Below are the code and all the weights of a small trained network. Each question names an input and a class and asks about switching units off, where a switched-off unit gives its printed mean instead of its output.

import numpy as np


def w(rows, s, z=0):
    codes = np.array(rows[::2]) - 128.0
    scale = np.full(codes.shape[1], s)
    scale[-1] = z or s
    return codes * scale


def norm(h):
    return h / np.sqrt((h * h).mean(-1, keepdims=True) + 1e-5)


def f(y):
    return y / 2 * (1 + np.tanh(0.7978845608 * (y + 0.044715 * y**3)))


def log_softmax(a):
    a = a - a.max(-1, keepdims=True)
    return a - np.log(np.exp(a).sum(-1, keepdims=True))


def net(x, mask):
    res = np.array(x, float).reshape(1, 2) / 4 @ E
    u = 0
    for l in range(2):
        y = f(norm(res) @ A[l][:, :-1].T + A[l][:, -1])
        res = res + np.where(mask[u : u + 4], y, B[l][:, -1]) @ B[l][:, :-1]
        u += 4
    return log_softmax(norm(res)[-1] @ U[:, :-1].T + U[:, -1])


A, B = {}, {}
E = w([
[148,152,200,189,236,81,2],'x0',
[131,164,192,44,78,227,117],'x1',
],0.0067)
A[0] = w([
[168,86,72,182,194,41,116,21],'L0N0',
[95,100,86,143,196,153,162,159],'L0N1',
[160,120,44,162,187,57,254,2],'L0N2',
[140,68,100,157,202,86,119,129],'L0N3',
],0.0087,0.0013)
B[0] = w([
[183,107,140,199,9,118,183,255],'L0N0',
[59,149,129,121,162,165,37,152],'L0N1',
[142,41,140,93,255,220,86,247],'L0N2',
[111,201,89,37,72,51,135,214],'L0N3',
],0.0076,0.0063)
A[1] = w([
[104,110,83,254,59,113,108,76],'L1N0',
[162,43,32,109,231,154,122,106],'L1N1',
[151,48,162,160,205,182,99,199],'L1N2',
[139,133,217,51,193,70,31,6],'L1N3',
],0.0084,0.0017)
B[1] = w([
[123,187,87,161,63,43,48,187],'L1N0',
[56,165,187,122,193,105,120,253],'L1N1',
[2,232,139,79,228,159,121,246],'L1N2',
[56,155,119,112,155,146,144,225],'L1N3',
],0.013,0.0051)
U = w([
[66,160,106,114,254,147,113,234],'0',
[178,140,48,175,94,42,56,6],'1',
[203,67,86,110,95,185,161,155],'2',
],0.012,0.0017)

Each question gives the input, the list of numbers given to net, and the class t.
The units are the neurons (one row each of A and B). Each row of codes is followed by its name. A weight is (code - 128) times the scale printed after its matrix; where a second scale follows, it is the last column's (A, B and U).
mask holds one flag per neuron, layer by layer. A switched-off neuron (its flag False) gives its mean, the last column of its row in B, instead of its output. The means were averaged over made-up inputs and are rounded, as every weight is.
A unit's drop is (log p(t) with every unit on - log p(t) with that unit switched off) / (log p(t) with every unit on - log p(t) with every unit switched off).
The circuit of an input: a set's keep is (log p(t) with only the set's units on - log p(t) with every unit switched off) / (log p(t) with every unit on - log p(t) with every unit switched off). Starting from all 8 units, units are removed one at a time, each time the one whose removal leaves the highest keep (on an exact tie, the one counted first), for as long as the keep stays at least 0.8.
units of the circuit, in order: the units of the circuit, biggest drop first
k most important neurons: the k neurons with the biggest drops, biggest first
k most important neurons of layer l: the k neurons of layer l with the biggest drops, biggest first
drop of u: that unit's drop, to one decimal
input [-2,1], class 2: most important neuron => (L0N2)
input [-1,7], class 2: 2 most important neurons of layer 1 => (L1N2; L1N1)
input [8,0], class 1: 2 most important neurons of layer 1 => (L1N2; L1N1)
input [-5,1], class 2: 2 most important neurons => (L0N2; L1N2)
input [-5,5], class 2: 2 most important neurons => (L1N2; L0N2)
input [-4,4], class 2: 2 most important neurons => (L0N2; L1N2)
input [3,-8], class 1: 2 most important neurons => (L0N0; L0N3)
input [-3,4], class 2: 2 most important neurons => (L0N2; L1N2)
input [8,-1], class 1: 2 most important neurons of layer 0 => (L0N2; L0N0)
input [-4,5], class 2: drop of L0N2 => 0.3
input [-2,5], class 2: drop of L0N2 => 1.0
input [2,-4], class 1: drop of L0N0 => 1.3
input [3,-5], class 1: drop of L0N0 => 1.2
input [4,-7], class 1: units of the circuit, in order => (L0N0)
